Here is a tiny trained network, its code and every weight. The questions are about switching its units off for an input and a class, where a switched-off unit gives its printed mean instead of its output.

import numpy as np


def w(rows, s, z=0):
    codes = np.array(rows[::2]) - 128.0
    scale = np.full(codes.shape[1], s)
    scale[-1] = z or s
    return codes * scale


def norm(h):
    return h / np.sqrt((h * h).mean(-1, keepdims=True) + 1e-5)


def f(y):
    return np.maximum(y, 0)


def log_softmax(a):
    a = a - a.max(-1, keepdims=True)
    return a - np.log(np.exp(a).sum(-1, keepdims=True))


def net(x, mask):
    res = np.array(x, float).reshape(1, 8) / 4 @ E
    u = 0
    for l in range(2):
        y = f(norm(res) @ A[l][:, :-1].T + A[l][:, -1])
        res = res + np.where(mask[u : u + 13], y, B[l][:, -1]) @ B[l][:, :-1]
        u += 13
    return log_softmax(norm(res)[-1] @ U[:, :-1].T + U[:, -1])


A, B = {}, {}
E = w([
[131,123,132,127,126,123,121,123,130],'x0',
[123,118,130,128,126,123,134,119,121],'x1',
[133,114,128,122,127,123,128,134,133],'x2',
[99,188,119,63,151,47,144,128,122],'x3',
[116,123,141,221,191,81,144,173,149],'x4',
[162,117,8,140,136,102,122,73,146],'x5',
[132,123,129,125,128,126,128,130,127],'x6',
[130,111,130,122,130,123,138,125,126],'x7',
],0.016)
A[0] = w([
[111,127,122,132,111,201,138,82,132,83],'L0N0',
[96,125,155,146,145,174,127,108,145,104],'L0N1',
[140,139,21,137,110,136,145,108,124,87],'L0N2',
[117,187,35,91,135,55,143,111,135,105],'L0N3',
[112,146,136,184,183,51,142,153,118,98],'L0N4',
[138,95,62,162,154,171,111,72,137,68],'L0N5',
[107,142,139,168,164,76,136,140,148,95],'L0N6',
[139,120,2,240,174,53,135,115,129,2],'L0N7',
[151,125,9,139,132,120,126,84,139,114],'L0N8',
[112,126,155,245,164,60,146,172,150,106],'L0N9',
[108,88,96,107,128,99,149,91,162,100],'L0N10',
[104,106,86,189,123,88,129,156,153,76],'L0N11',
[104,187,131,72,143,31,136,129,127,113],'L0N12',
],0.014,0.0085)
B[0] = w([
[121,109,67,140,93,147,192,115,165,171],'L0N0',
[115,72,136,104,87,118,99,97,154,156],'L0N1',
[114,71,66,153,148,113,165,200,146,210],'L0N2',
[37,99,103,85,170,124,87,70,76,239],'L0N3',
[181,132,33,150,133,92,177,174,195,217],'L0N4',
[215,168,74,193,90,122,161,163,134,195],'L0N5',
[170,128,91,142,108,71,152,149,140,188],'L0N6',
[132,167,252,29,82,241,186,102,169,246],'L0N7',
[175,139,96,149,81,66,9,133,65,247],'L0N8',
[78,106,133,187,183,111,66,110,50,255],'L0N9',
[106,176,109,160,168,150,114,93,89,169],'L0N10',
[150,144,183,126,109,138,171,80,156,178],'L0N11',
[136,187,162,91,152,62,139,171,133,224],'L0N12',
],0.02,0.012)
A[1] = w([
[150,147,145,81,100,136,120,154,144,35],'L1N0',
[137,147,122,141,101,100,131,123,133,131],'L1N1',
[179,100,86,220,110,108,101,167,94,66],'L1N2',
[115,121,119,124,139,93,51,83,147,3],'L1N3',
[136,103,158,95,144,128,163,162,156,116],'L1N4',
[92,136,68,126,151,83,174,185,128,37],'L1N5',
[169,108,169,127,59,249,167,102,182,136],'L1N6',
[143,215,130,44,104,125,149,115,136,71],'L1N7',
[118,186,155,33,172,119,176,76,173,45],'L1N8',
[168,139,136,127,146,144,86,43,84,190],'L1N9',
[104,160,192,93,172,146,154,65,129,103],'L1N10',
[121,124,149,165,162,119,152,132,144,146],'L1N11',
[158,86,117,226,155,212,152,106,135,158],'L1N12',
],0.02,0.0037)
B[1] = w([
[83,141,80,59,146,102,167,90,153,155],'L1N0',
[108,79,149,129,157,188,158,145,172,157],'L1N1',
[125,148,115,45,61,156,168,102,185,249],'L1N2',
[100,71,201,184,170,184,128,106,162,167],'L1N3',
[119,152,117,148,164,133,112,62,107,147],'L1N4',
[158,142,255,152,134,196,144,105,108,197],'L1N5',
[164,198,227,165,215,86,171,164,149,252],'L1N6',
[116,89,95,144,66,139,98,115,114,214],'L1N7',
[186,102,65,164,52,192,138,139,174,211],'L1N8',
[109,92,151,184,167,106,181,187,155,185],'L1N9',
[175,120,66,123,87,125,164,152,167,175],'L1N10',
[138,140,88,94,168,106,76,151,81,165],'L1N11',
[59,94,106,108,163,102,61,110,63,224],'L1N12',
],0.018,0.016)
U = w([
[176,190,223,158,194,96,195,138,141,176],'0',
[195,133,56,103,9,164,185,107,183,10],'1',
[47,61,87,115,159,104,49,74,52,231],'2',
],0.012,0.0012)

Each question gives the input, the list of numbers given to net, and the class t.
The units are the neurons (one row each of A and B). Each row of codes is followed by its name. A weight is (code - 128) times the scale printed after its matrix; where a second scale follows, it is the last column's (A, B and U).
mask holds one flag per neuron, layer by layer. A switched-off neuron (its flag False) gives its mean, the last column of its row in B, instead of its output. The means were averaged over made-up inputs and are rounded, as every weight is.
A unit's drop is (log p(t) with every unit on - log p(t) with that unit switched off) / (log p(t) with every unit on - log p(t) with every unit switched off).
The circuit of an input: a set's keep is (log p(t) with only the set's units on - log p(t) with every unit switched off) / (log p(t) with every unit on - log p(t) with every unit switched off). Starting from the 12 units with the biggest drops (on a tie, the unit counted first), units are removed one at a time, each time the one whose removal leaves the highest keep (on an exact tie, the one counted first), for as long as the keep stays at least 0.8.
units of the circuit, in order: the units of the circuit, biggest drop first
k most important neurons: the k neurons with the biggest drops, biggest first
top k neurons in layer l: the k neurons of layer l with the biggest drops, biggest first
drop of u: that unit's drop, to one decimal
input [-7,0,-4,7,-3,1,-2,3], class 2: units of the circuit, in order	L0N3
input [2,0,-1,-1,3,7,7,6], class 0: units of the circuit, in order	L0N7; L1N6
input [-2,2,-8,-7,-5,-1,-1,0], class 0: 3 most important neurons	L1N6; L0N9; L0N8
input [-3,1,-5,-1,3,-6,-8,8], class 2: 2 most important neurons	L0N12; L1N6
input [1,-2,4,8,7,2,2,-5], class 1: units of the circuit, in order	L0N7; L1N8
input [0,7,-3,0,1,4,1,2], class 0: top 2 neurons in layer 0	L0N7; L0N12
input [-8,4,-2,8,-1,-3,-8,6], class 1: 3 most important neurons	L0N9; L1N8; L1N6
input [-7,-7,3,-4,1,2,4,-3], class 0: units of the circuit, in order	L1N6; L0N7
input [7,-4,7,-4,-3,0,6,7], class 0: top 3 neurons in layer 0	L0N9; L0N8; L0N3
input [1,4,-3,3,0,-4,-7,6], class 1: top 2 neurons in layer 0	L0N9; L0N2
input [-3,-5,-7,-1,7,-1,7,-2], class 2: 4 most important neurons	L0N9; L1N12; L0N12; L1N6
input [-6,-4,-8,0,6,-5,-1,-1], class 2: top 2 neurons in layer 0	L0N9; L0N12
input [2,-3,5,-8,1,6,0,-3], class 0: 4 most important neurons	L0N7; L1N6; L0N4; L1N8
input [4,3,-3,5,-1,-2,-1,-4], class 1: 3 most important neurons	L0N9; L1N8; L0N8
input [1,0,-5,-1,-8,-4,8,-5], class 0: 4 most important neurons	L1N6; L0N12; L0N3; L0N7
input [-8,-8,-8,8,-1,-2,2,8], class 1: 4 most important neurons	L0N9; L1N8; L1N6; L0N8
input [0,2,-8,-5,1,-6,2,-3], class 2: 3 most important neurons	L0N7; L1N12; L0N11
input [-5,8,0,-3,5,-2,-7,-8], class 2: most important neuron	L0N9
input [-3,6,-7,-8,4,-4,-4,-8], class 2: drop of L0N7	0.1
input [0,-1,8,-8,2,5,-7,-8], class 0: drop of L1N6	2.0
input [1,-2,0,7,5,8,4,3], class 1: drop of L0N7	6.1
input [7,6,-8,4,6,6,-8,3], class 1: drop of L1N2	0.0
